Below is a small trained network, with its code and all its weights. Each question gives an input and a class and asks what happens when units are switched off, that is, made to give their printed mean instead of their output.

import numpy as np


def w(rows, s, z=0):
    codes = np.array(rows[::2]) - 128.0
    scale = np.full(codes.shape[1], s)
    scale[-1] = z or s
    return codes * scale


def f(y):
    return np.maximum(y, 0)


def log_softmax(a):
    a = a - a.max(-1, keepdims=True)
    return a - np.log(np.exp(a).sum(-1, keepdims=True))


def net(x, mask):
    res = np.array(x, float).reshape(1, 4) / 4 @ E
    y = f(res @ A[0][:, :-1].T + A[0][:, -1])
    res = res + np.where(mask, y, B[0][:, -1]) @ B[0][:, :-1]
    return log_softmax(res[-1] @ U[:, :-1].T + U[:, -1])


A, B = {}, {}
E = w([
[175,194,223,96],'x0',
[114,182,13,75],'x1',
[170,186,74,199],'x2',
[103,255,164,100],'x3',
],0.0095)
A[0] = w([
[107,175,225,163,83],'neuron 1',
[107,48,106,196,235],'neuron 2',
[204,83,81,229,250],'neuron 3',
[80,53,254,159,138],'neuron 4',
[218,61,114,251,24],'neuron 5',
[155,147,152,177,227],'neuron 6',
],0.008,0.0018)
B[0] = w([
[113,137,156,147,216],'neuron 1',
[83,170,95,107,220],'neuron 2',
[139,185,81,2,222],'neuron 3',
[229,33,234,24,254],'neuron 4',
[58,154,186,80,211],'neuron 5',
[128,223,232,180,179],'neuron 6',
],0.0062,0.008)
U = w([
[94,141,179,193,133],'0',
[158,97,159,96,121],'1',
[136,138,91,110,63],'2',
[83,180,113,203,92],'3',
[74,174,146,104,135],'4',
[111,78,139,113,67],'5',
[143,133,133,200,3],'6',
[158,246,21,116,217],'7',
],0.011,0.0058)

Each question gives the input, the list of numbers given to net, and the class t.
The units are the neurons (one row each of A and B). Each row of codes is followed by its name. A weight is (code - 128) times the scale printed after its matrix; where a second scale follows, it is the last column's (A, B and U).
mask holds one flag per neuron, in row order. A switched-off neuron (its flag False) gives its mean, the last column of its row in B, instead of its output. The means were averaged over made-up inputs and are rounded, as every weight is.
A unit's drop is (log p(t) with every unit on - log p(t) with that unit switched off) / (log p(t) with every unit on - log p(t) with every unit switched off).
The circuit of an input: a set's keep is (log p(t) with only the set's units on - log p(t) with every unit switched off) / (log p(t) with every unit on - log p(t) with every unit switched off). Starting from all 6 units, units are removed one at a time, each time the one whose removal leaves the highest keep (on an exact tie, the one counted first), for as long as the keep stays at least 0.8.
units of the circuit, in order: the units of the circuit, biggest drop first
top k neurons: the k neurons with the biggest drops, biggest first
drop when u is switched off: that unit's drop, to one decimal
input [-4,-7,4,-2], class 4: top 4 neurons => neuron 5; neuron 3; neuron 2; neuron 6
input [-1,0,5,-4], class 7: units of the circuit, in order => neuron 3; neuron 4
input [-1,0,6,-7], class 7: units of the circuit, in order => neuron 3
input [-2,5,-5,-7], class 7: units of the circuit, in order => neuron 4; neuron 2
input [-1,-2,3,-1], class 7: units of the circuit, in order => neuron 4; neuron 3
input [-4,-1,2,-7], class 4: top 2 neurons => neuron 5; neuron 2
input [-4,-8,-5,8], class 1: drop when neuron 4 is switched off => 1.1
input [5,-2,3,5], class 0: drop when neuron 3 is switched off => 0.5
input [5,0,7,-7], class 7: drop when neuron 4 is switched off => 0.4
input [-6,-3,2,-3], class 4: drop when neuron 2 is switched off => 0.2
